[[142 120 114]
 [111 139 145]
 [143 152 124]]
:
[[143 152 124]
 [111 139 145]
 [142 120 114]]

[[121 151 113 128 117]
 [139 113 145 128 142]
 [141 110 147 128 144]
 [124 145 118 128 121]
 [142 107 150 128 146]]
:
[[121 151 113 128 117]
 [124 145 118 128 121]
 [139 113 145 128 142]
 [141 110 147 128 144]
 [142 107 150 128 146]]

[[142 118 121 128 137 137 124 125 126 129 141 142]
 [137 138 107 141 157 134 156 101 104 106 152 134]
 [127 136 100 128 134 131 121 148 127 116 126  99]
 [111 148 108 151 130 114 119 148 145 114 131 125]
 [101 114 128 107 101 111 121 145 135 143 118 122]]
:
[[111 148 108 151 130 114 119 148 145 114 131 125]
 [137 138 107 141 157 134 156 101 104 106 152 134]
 [127 136 100 128 134 131 121 148 127 116 126  99]
 [142 118 121 128 137 137 124 125 126 129 141 142]
 [101 114 128 107 101 111 121 145 135 143 118 122]]

[[103 103 117 112 139 104 126 128 113 153 155 140]
 [117 156 142 130 152 135 109 105 126 127 115 119]
 [123 100 153 103 121 128 150 121 108 147 111 144]
 [151 152 112 130 150 106 115 103 155 149 105 136]]
:
[[117 156 142 130 152 135 109 105 126 127 115 119]
 [151 152 112 130 150 106 115 103 155 149 105 136]
 [103 103 117 112 139 104 126 128 113 153 155 140]
 [123 100 153 103 121 128 150 121 108 147 111 144]]

[[109 119 131 135 111]
 [126 137 127 112 143]
 [130 106 135 154 121]
 [136 102 138 152 142]]
:
[[126 137 127 112 143]
 [109 119 131 135 111]
 [130 106 135 154 121]
 [136 102 138 152 142]]

[[120 128 103 122 137 134 128 124 128 128 128]
 [123 130 119 122 132 130 124 127 130 128 127]
 [127 126 120 129 130 130 131 127 128 127 128]]
:
[[123 130 119 122 132 130 124 127 130 128 127]
 [120 128 103 122 137 134 128 124 128 128 128]
 [127 126 120 129 130 130 131 127 128 127 128]]
---
[[140 125 134 145 141 117 114 123 106 132 124]
 [116 126 124 111 122 141 142 133 148 124 124]]
:
[[116 126 124 111 122 141 142 133 148 124 124]
 [140 125 134 145 141 117 114 123 106 132 124]]

[[132 129 111 134 120 129 134 125]
 [141 135 129 128 126 121 125 115]
 [145 123 128 126 129 107 143 135]
 [129 125 116 130 128 118 121 125]]
:
[[132 129 111 134 120 129 134 125]
 [129 125 116 130 128 118 121 125]
 [145 123 128 126 129 107 143 135]
 [141 135 129 128 126 121 125 115]]

[[134 112 125]
 [129 111 139]
 [134 107 129]
 [135 119 148]
 [144 104 121]
 [135 150 116]
 [118 141 136]
 [122 143 122]
 [130 114 117]
 [134 134 109]
 [113 121 135]]
:
[[134 134 109]
 [135 150 116]
 [130 114 117]
 [144 104 121]
 [122 143 122]
 [134 112 125]
 [134 107 129]
 [113 121 135]
 [118 141 136]
 [129 111 139]
 [135 119 148]]

[[142 152 150 127 126 122 129 142 120 138 129 127 128 128]
 [116 119 121 135 127 147 122 121 130 123 126 138 130 136]
 [123 136 128 132 116 137 124 121 142 132 135 134 127 147]]
:
[[116 119 121 135 127 147 122 121 130 123 126 138 130 136]
 [123 136 128 132 116 137 124 121 142 132 135 134 127 147]
 [142 152 150 127 126 122 129 142 120 138 129 127 128 128]]

[[131 146 125 121 120 115 124 110 122 120 136 123 121 125]
 [130 148 131 122 122 123 119 131 122 124 122 125 125 121]
 [113 123 103 121 131 127 143 112 129 126 129 131 125 146]
 [125 125 124 124 124 120 121 120 125 122 134 124 122 138]]
:
[[113 123 103 121 131 127 143 112 129 126 129 131 125 146]
 [125 125 124 124 124 120 121 120 125 122 134 124 122 138]
 [131 146 125 121 120 115 124 110 122 120 136 123 121 125]
 [130 148 131 122 122 123 119 131 122 124 122 125 125 121]]

[[128 121 116 124 143 139 135 133 123 118 123 132]
 [125 112 118 139 132 139 144 132 106 125 123 115]
 [125 117 119 124 136 142 143 133 114 123 129 122]
 [140 136 143 119 123 118 124 138 147 136 138 145]
 [117 123 129 114 107 138 132 110 116 141 130 109]
 [133 130 128 133 131 122 121 128 131 123 125 124]
 [116 140 134 113 128 139 119 125 148 129 138 154]
 [117 113 124 122 119 148 144 122 105 135 130 112]]
:
[[128 121 116 124 143 139 135 133 123 118 123 132]
 [125 112 118 139 132 139 144 132 106 125 123 115]
 [125 117 119 124 136 142 143 133 114 123 129 122]
 [117 113 124 122 119 148 144 122 105 135 130 112]
 [133 130 128 133 131 122 121 128 131 123 125 124]
 [117 123 129 114 107 138 132 110 116 141 130 109]
 [116 140 134 113 128 139 119 125 148 129 138 154]
 [140 136 143 119 123 118 124 138 147 136 138 145]]

[[121 152 113 123 115 130 132]
 [128 156 137 125 126 131 139]
 [133 107 128 133 120 110 132]
 [138 105 136 124 119 134 111]
 [130  99 109 133 137 136 128]]
:
[[130  99 109 133 137 136 128]
 [121 152 113 123 115 130 132]
 [133 107 128 133 120 110 132]
 [138 105 136 124 119 134 111]
 [128 156 137 125 126 131 139]]

[[120 141 143 136 126 121]
 [137 116 114 135 136 141]
 [137 139 144 107 134 138]
 [139 123 128 114 134 145]
 [137 118 115 139 132 135]]
:
[[137 116 114 135 136 141]
 [137 118 115 139 132 135]
 [139 123 128 114 134 145]
 [120 141 143 136 126 121]
 [137 139 144 107 134 138]]
